Known rows, with every step that occurs
medeke-goso: [-0.18,-1.43,-0.76,0.87,0.58,-0.98,-1.66,1.43,-0.64,-0.68,-0.21,-0.18,1.41,0.93,0.36,-0.11,0.80,1.52,0.27]
goso-dapor-besadot: [0.17,0.07,-0.87,0.10,-0.72,-0.72,-0.04,-0.66,0.42,0.22,1.25,1.76,-0.61,-0.34,0.28,-0.35,1.09,-1.00,-0.21]
medeke-timu-dapor-besadot: [-0.61,-1.53,1.63,0.37,-0.30,2.53,-0.18,0.20,0.29,-0.62,-0.52,0.61,-6.52,-0.09,-0.30,-0.06,-0.64,-1.72,-1.70]
goso-timu-dapor: [-0.34,-0.94,0.61,2.05,0.53,1.42,-0.09,0.57,-0.64,1.26,0.13,1.05,-3.24,0.69,-0.33,-0.77,-2.24,-3.32,0.34]
timu-tifo-besadot-medeke: [0.38,2.61,0.69,-1.35,0.38,-0.66,1.77,-1.55,1.03,0.11,-0.95,-0.14,5.04,-1.35,-0.21,0.77,2.46,-0.38,1.53]
goso-dapor-besadot-medeke: [0.44,0.59,-0.90,-0.25,-1.16,-0.25,0.11,-0.52,0.38,-0.10,1.72,0.60,1.01,-0.55,0.16,-0.72,0.62,0.03,0.37]
goso-medeke-timu-dapor-besadot: [0.01,-0.10,0.23,-0.38,-0.42,1.49,-0.37,-0.29,1.01,0.75,0.95,-1.65,-6.54,-0.65,-0.48,0.54,1.88,-0.08,-1.39]
tifo-besadot-medeke-goso-dapor: [0.47,0.80,-0.08,-0.27,0.07,-1.29,-0.10,0.26,0.86,-0.38,-0.40,-0.34,5.05,-0.50,0.48,-0.24,0.60,1.43,2.41]
timu-tifo-besadot: [0.14,2.11,0.72,-0.97,0.81,-1.08,1.63,-1.72,1.08,0.47,-1.40,1.01,3.38,-1.16,-0.09,1.15,2.99,-1.40,0.98]
timu-tifo: [0.14,1.71,0.24,-0.62,0.36,-0.11,1.18,-1.14,-0.15,0.21,-0.52,0.53,2.09,-0.67,-0.31,0.81,2.25,-1.18,0.21]
dapor-besadot: [-0.61,-0.39,0.83,-0.88,-0.10,-1.44,-0.17,-1.51,0.74,0.55,0.03,0.68,-2.52,-0.32,0.49,0.51,0.27,0.81,-3.05]
tifo-besadot: [-0.03,0.81,0.98,-0.21,0.58,-1.66,0.30,-0.72,0.64,0.70,-1.51,1.36,1.29,-0.50,0.76,0.70,0.06,-0.28,0.43]
timu-medeke-goso-dapor-besadot: [0.38,0.27,-2.23,0.65,-0.92,0.05,-0.70,0.17,-0.61,-0.60,-0.12,-1.76,3.63,-0.74,-0.18,0.15,1.96,1.31,1.76]
goso-timu: [-0.80,-1.04,1.01,1.07,0.56,0.25,-1.14,0.56,0.50,1.28,-0.02,0.14,-1.56,1.47,-0.12,-0.20,-1.73,-1.79,-0.13]
medeke-goso-dapor: [0.23,-1.22,-1.81,1.29,0.14,-0.71,-1.53,1.71,-0.50,-0.84,0.71,0.55,2.36,0.79,0.23,-0.65,1.68,0.41,1.73]
medeke-timu: [-0.78,-1.34,1.74,-0.04,-0.29,1.90,-1.35,0.97,0.49,-0.73,-0.80,-0.28,-4.01,0.92,-0.10,0.38,-0.67,-0.55,-1.00]
medeke-goso-timu-dapor-besadot: [-0.62,-2.53,-0.29,1.66,1.00,-0.22,-1.40,1.24,0.30,0.07,0.17,0.06,-1.10,1.08,-0.18,-0.69,0.30,-0.58,0.13]
medeke-goso-timu-tifo-dapor: [-0.35,-1.42,-0.84,0.92,1.03,-0.46,-1.00,1.42,0.24,-0.08,-0.21,-0.44,1.65,1.23,-0.27,0.03,0.76,-0.27,1.26]
besadot-tifo: [0.24,1.30,1.75,-0.23,1.18,-0.64,0.40,-0.87,-0.37,0.40,-0.39,0.86,0.73,0.83,-0.27,-0.61,1.24,-0.91,0.19]
timu-medeke-goso-dapor: [0.57,0.48,-2.44,1.04,-0.90,0.42,-0.74,0.73,-1.27,-0.70,-0.22,-1.76,4.26,-0.56,-0.18,0.05,1.56,1.08,2.55]
besadot-medeke-timu-tifo-dapor: [0.37,1.15,0.63,-1.15,-1.07,2.33,0.42,0.62,-0.30,-1.18,0.09,-2.23,1.36,-0.26,-0.43,0.01,-1.34,1.28,0.86]

Rows
[0.46,0.47,-0.63,-1.01,-1.17,0.52,0.90,0.10,-1.30,-0.23,-0.03,-0.19,-2.43,-0.49,0.53,0.49,-3.81,1.74,-1.40] : tifo-dapor-besadot-medeke-timu
[-0.68,-0.27,1.73,-0.69,0.03,2.03,-0.27,0.10,1.17,-0.81,-0.98,-0.42,-2.16,0.28,-0.62,0.79,1.56,-1.42,-0.37] : medeke-timu-tifo
[-0.58,-0.96,0.60,-0.90,-0.17,-1.05,-0.89,-0.49,1.44,-0.10,0.75,-1.54,0.45,0.16,0.08,-0.32,0.06,2.39,-1.59] : dapor-besadot-medeke-goso-timu
[-0.74,-2.35,-0.23,1.37,1.04,-0.67,-2.21,1.77,0.45,0.02,-0.03,-0.57,0.70,1.78,-0.03,-0.38,0.28,0.24,0.66] : medeke-goso-timu
[0.46,1.85,-0.67,-1.20,-0.05,-0.42,2.20,-1.43,-0.60,0.28,-0.48,0.96,0.45,-1.18,-0.05,1.19,0.52,-0.59,-0.61] : timu-tifo-dapor-besadot
[0.72,1.01,-1.09,-0.89,-1.12,-0.23,1.24,-0.19,-1.84,0.11,0.18,0.14,-1.25,-0.72,0.71,0.42,-3.92,1.94,-1.28] : tifo-dapor-besadot-medeke
[0.42,-0.14,-0.31,0.67,-0.34,0.78,0.98,-0.41,-1.30,-0.26,0.64,0.55,-1.92,-1.19,0.01,-0.89,-0.78,-0.04,-0.81] : timu-dapor-besadot-medeke-goso
[-0.60,-0.46,1.55,-1.57,-0.80,0.23,-0.47,-0.90,1.46,-0.46,0.38,-1.41,-1.87,-0.30,0.04,0.08,-0.39,1.99,-2.40] : dapor-besadot-medeke-timu
[0.46,0.52,-1.09,-0.52,-0.66,-0.66,1.11,-0.32,-1.79,0.45,-0.24,1.31,-2.90,-0.51,0.84,0.80,-3.39,0.91,-1.85] : tifo-dapor-besadot
[-0.63,-1.29,0.85,1.46,0.52,0.80,0.02,-0.18,0.27,1.39,0.28,1.06,-4.16,0.45,-0.32,-0.64,-1.66,-2.96,-0.85] : goso-timu-dapor-besadot
[0.04,-1.16,-0.98,0.54,0.57,-1.47,-1.16,0.61,0.66,-0.74,0.83,0.61,1.78,0.75,0.00,-0.78,3.03,0.44,0.88] : medeke-goso-dapor-besadot-tifo
[0.35,1.56,0.91,-0.75,-0.04,-1.02,0.48,-0.54,0.60,0.20,-0.89,-0.28,3.60,-0.79,0.59,0.18,-0.69,1.22,1.22] : tifo-besadot-medeke
[0.40,0.00,-1.20,-0.44,-0.67,-0.31,0.52,0.44,-1.16,0.11,0.27,-0.33,-0.92,-0.07,0.50,0.17,-3.57,1.84,-0.80] : tifo-dapor-besadot-medeke-goso-timu
[-0.44,-0.17,1.12,-1.11,-0.23,1.74,0.45,-0.05,0.82,-0.72,-0.98,-0.11,-3.30,-0.07,-0.44,1.07,0.40,-1.03,-0.97] : medeke-timu-tifo-dapor-besadot
[-0.45,-0.91,0.85,1.17,0.23,1.14,0.11,-0.10,0.24,1.16,0.60,0.27,-3.00,0.31,-0.40,-0.90,-2.04,-2.21,-0.45] : goso-timu-dapor-besadot-medeke
[-0.06,-1.55,-1.51,0.73,0.14,-1.33,-1.43,0.93,0.41,-0.75,0.86,0.56,1.37,0.55,0.26,-0.50,2.28,0.75,0.54] : medeke-goso-dapor-besadot
[0.35,0.46,0.81,0.60,0.48,0.44,1.67,-1.49,-1.04,0.48,0.12,2.09,-3.58,-0.91,-0.20,-0.82,0.14,-2.09,-1.28] : timu-dapor-besadot-tifo
[-0.22,0.33,0.82,-1.40,-0.70,-0.83,0.01,-1.32,0.70,0.08,0.66,-0.93,-0.13,-0.59,0.31,-0.01,-0.52,2.30,-2.24] : dapor-besadot-medeke
[0.38,0.23,-0.74,-0.04,-0.24,0.54,-0.41,1.38,-0.44,-0.69,0.63,-2.42,4.24,0.50,-0.27,-0.61,-1.13,2.05,1.89] : besadot-medeke-goso-timu-tifo-dapor
[-0.45,0.06,0.33,0.00,0.58,0.11,0.66,-0.48,0.80,1.25,-0.22,0.35,-0.84,0.49,-0.46,0.51,-0.68,-2.26,-0.06] : goso-timu-tifo-dapor-besadot
[-0.66,-1.62,-0.21,0.92,1.24,-0.62,-1.45,1.19,0.93,-0.06,-0.15,-0.65,2.00,1.38,-0.40,-0.09,1.85,-0.38,1.10] : medeke-goso-timu-tifo
[0.70,0.27,-1.29,0.24,-0.78,0.29,-0.90,1.49,-0.77,-1.21,1.33,-1.75,4.81,0.23,0.04,-1.14,-0.15,2.47,2.19] : besadot-medeke-goso-dapor
[0.76,2.20,-1.00,-0.61,-0.05,0.17,2.10,-0.65,-1.52,0.19,-0.65,0.95,1.45,-0.90,-0.06,1.06,-0.02,-0.95,0.56] : timu-tifo-dapor
[0.86,1.79,0.52,-0.23,0.77,-0.38,1.32,-0.35,-1.74,0.35,-0.50,1.32,0.10,0.58,-0.02,-0.35,-1.03,-0.69,0.52] : besadot-tifo-dapor
